Below are the code and all the weights of a small trained network. Each question names an input and a target symbol and asks about switching units off, where a switched-off unit gives its printed mean instead of its output.

import numpy as np


def w(rows, s, z=0):
    codes = np.array(rows[::2]) - 128.0
    scale = np.full(codes.shape[1], s)
    scale[-1] = z or s
    return codes * scale


def norm(h):
    return h / np.sqrt((h * h).mean(-1, keepdims=True) + 1e-5)


def softmax(a):
    e = np.exp(a - a.max(-1, keepdims=True))
    return e / e.sum(-1, keepdims=True)


def log_softmax(a):
    a = a - a.max(-1, keepdims=True)
    return a - np.log(np.exp(a).sum(-1, keepdims=True))


def net(x, mask):
    ids = ['ηπστφω'.index(c) for c in x.split()]
    T = len(ids)
    res = E[ids] + P[:T]
    u = 0
    for l in range(2):
        r = norm(res)
        for j in range(3):
            rows = slice(2 * j, 2 * j + 2)
            q, k, v = (r @ M[l][rows].T for M in (Q, K, V))
            z = softmax(np.where(np.tri(T) > 0, q @ k.T / 2**0.5, -1e9)) @ v
            o = O[l][rows]
            res = res + np.where(mask[u + j], z, o[:, -1]) @ o[:, :-1]
        u += 3
    return log_softmax(norm(res)[-1] @ U[:, :-1].T + U[:, -1])


Q, K, V, O = {}, {}, {}, {}
E = w([
[207,91,177,98],'η',
[150,11,179,127],'π',
[172,146,2,182],'σ',
[67,171,137,148],'τ',
[151,148,39,114],'φ',
[60,133,116,131],'ω',
],0.018)
P = w([
[114,213,102,85],'0',
[61,85,73,46],'1',
[114,127,33,165],'2',
[2,101,77,65],'3',
[91,122,85,131],'4',
[96,21,156,51],'5',
[141,138,30,120],'6',
[156,93,65,98],'7',
[83,196,65,132],'8',
[119,77,98,57],'9',
[149,141,65,140],'10',
[87,54,136,5],'11',
],0.0071)
Q[0] = w([
[1,161,195,179],'0.h0',
[122,75,63,156],'0.h0',
[47,47,123,157],'0.h1',
[90,165,180,146],'0.h1',
[165,151,166,238],'0.h2',
[77,101,93,119],'0.h2',
],0.0092)
K[0] = w([
[147,52,81,155],'0.h0',
[141,152,158,141],'0.h0',
[174,170,117,135],'0.h1',
[130,23,79,88],'0.h1',
[178,10,68,197],'0.h2',
[150,130,173,70],'0.h2',
],0.012)
V[0] = w([
[61,49,2,113],'0.h0',
[169,90,104,115],'0.h0',
[126,52,184,168],'0.h1',
[158,46,134,126],'0.h1',
[46,143,160,179],'0.h2',
[74,43,159,109],'0.h2',
],0.0085)
O[0] = w([
[117,238,196,188,253],'0.h0',
[221,253,25,148,122],'0.h0',
[89,24,71,122,51],'0.h1',
[229,168,125,179,92],'0.h1',
[117,51,161,171,145],'0.h2',
[182,162,154,255,137],'0.h2',
],0.0061,0.0053)
Q[1] = w([
[154,142,148,133],'1.h0',
[231,169,94,138],'1.h0',
[130,9,89,125],'1.h1',
[251,2,178,185],'1.h1',
[42,45,193,134],'1.h2',
[163,198,238,97],'1.h2',
],0.0077)
K[1] = w([
[64,173,151,38],'1.h0',
[30,184,192,115],'1.h0',
[116,122,195,72],'1.h1',
[144,89,159,175],'1.h1',
[255,185,172,67],'1.h2',
[205,90,11,116],'1.h2',
],0.0093)
V[1] = w([
[182,114,76,208],'1.h0',
[14,64,113,101],'1.h0',
[105,69,228,181],'1.h1',
[127,2,110,186],'1.h1',
[98,212,167,97],'1.h2',
[29,65,240,222],'1.h2',
],0.0093)
O[1] = w([
[109,140,89,186,140],'1.h0',
[25,145,48,1,149],'1.h0',
[137,78,169,175,1],'1.h1',
[19,81,125,159,54],'1.h1',
[193,217,158,73,214],'1.h2',
[83,185,194,155,91],'1.h2',
],0.0091,0.003)
U = w([
[73,135,80,116,163],'η',
[114,187,176,166,166],'π',
[115,120,1,162,84],'σ',
[171,146,130,135,22],'τ',
[126,136,107,248,162],'φ',
[157,175,149,170,255],'ω',
],0.0099,0.00088)

Each question gives the input, a string of symbols that net reads in full, and the target symbol t.
The units are the heads (2 rows each of Q, K, V and O). Each row of codes is followed by its name. A weight is (code - 128) times the scale printed after its matrix; where a second scale follows, it is the last column's (O and U).
mask holds one flag per head, layer by layer. A switched-off head (its flag False) gives its mean, the last column of its rows in O, instead of its output. The means were averaged over made-up inputs and are rounded, as every weight is.
A unit's drop is (log p(t) with every unit on - log p(t) with that unit switched off) / (log p(t) with every unit on - log p(t) with every unit switched off).
The circuit of an input: a set's keep is (log p(t) with only the set's units on - log p(t) with every unit switched off) / (log p(t) with every unit on - log p(t) with every unit switched off). Starting from all 6 units, units are removed one at a time, each time the one whose removal leaves the highest keep (on an exact tie, the one counted first), for as long as the keep stays at least 0.8.
units of the circuit, in order: the units of the circuit, biggest drop first
most important unit: the unit with the biggest drop
which heads matter: for each layer, one digit per head in row order, 1 if its drop is at least 0.15 and else 0, layers parted by /
drop of u: that unit's drop, to one decimal
input π τ τ π σ φ, target φ: most important unit : 0.h2
input σ φ η φ σ ω η τ η ω, target ω: which heads matter : 000 / 100
input π π φ τ τ ω φ, target π: units of the circuit, in order : [1.h2; 0.h2]
input η η σ η, target σ: which heads matter : 100 / 001
input σ φ π τ π σ τ σ τ τ σ φ, target ω: which heads matter : 101 / 111
input π σ τ σ τ φ, target φ: units of the circuit, in order : [0.h2; 1.h0; 0.h0]
input τ σ η π σ σ σ η η τ, target σ: which heads matter : 000 / 001
input π σ φ σ τ τ σ φ π τ, target φ: which heads matter : 001 / 101
input τ η η η, target η: which heads matter : 100 / 100
input η φ σ ω τ, target σ: units of the circuit, in order : [1.h2; 0.h0]
input η σ η ω, target σ: units of the circuit, in order : [1.h2; 0.h0]
input π σ η τ φ τ, target φ: units of the circuit, in order : [1.h0; 1.h2]
input η η σ ω η η φ η, target σ: which heads matter : 100 / 001
input ω τ τ ω π φ, target π: units of the circuit, in order : [1.h2]
input τ π σ π η, target η: which heads matter : 000 / 100
input ω σ τ π σ σ, target π: which heads matter : 100 / 001
input τ π π φ φ, target η: drop of 1.h0 : 0.3
input ω σ π σ π π τ η τ τ σ σ, target π: drop of 0.h0 : 0.1
input π σ ω σ τ ω π, target φ: drop of 1.h0 : 0.2
input σ ω ω τ φ ω, target ω: most important unit : 0.h0
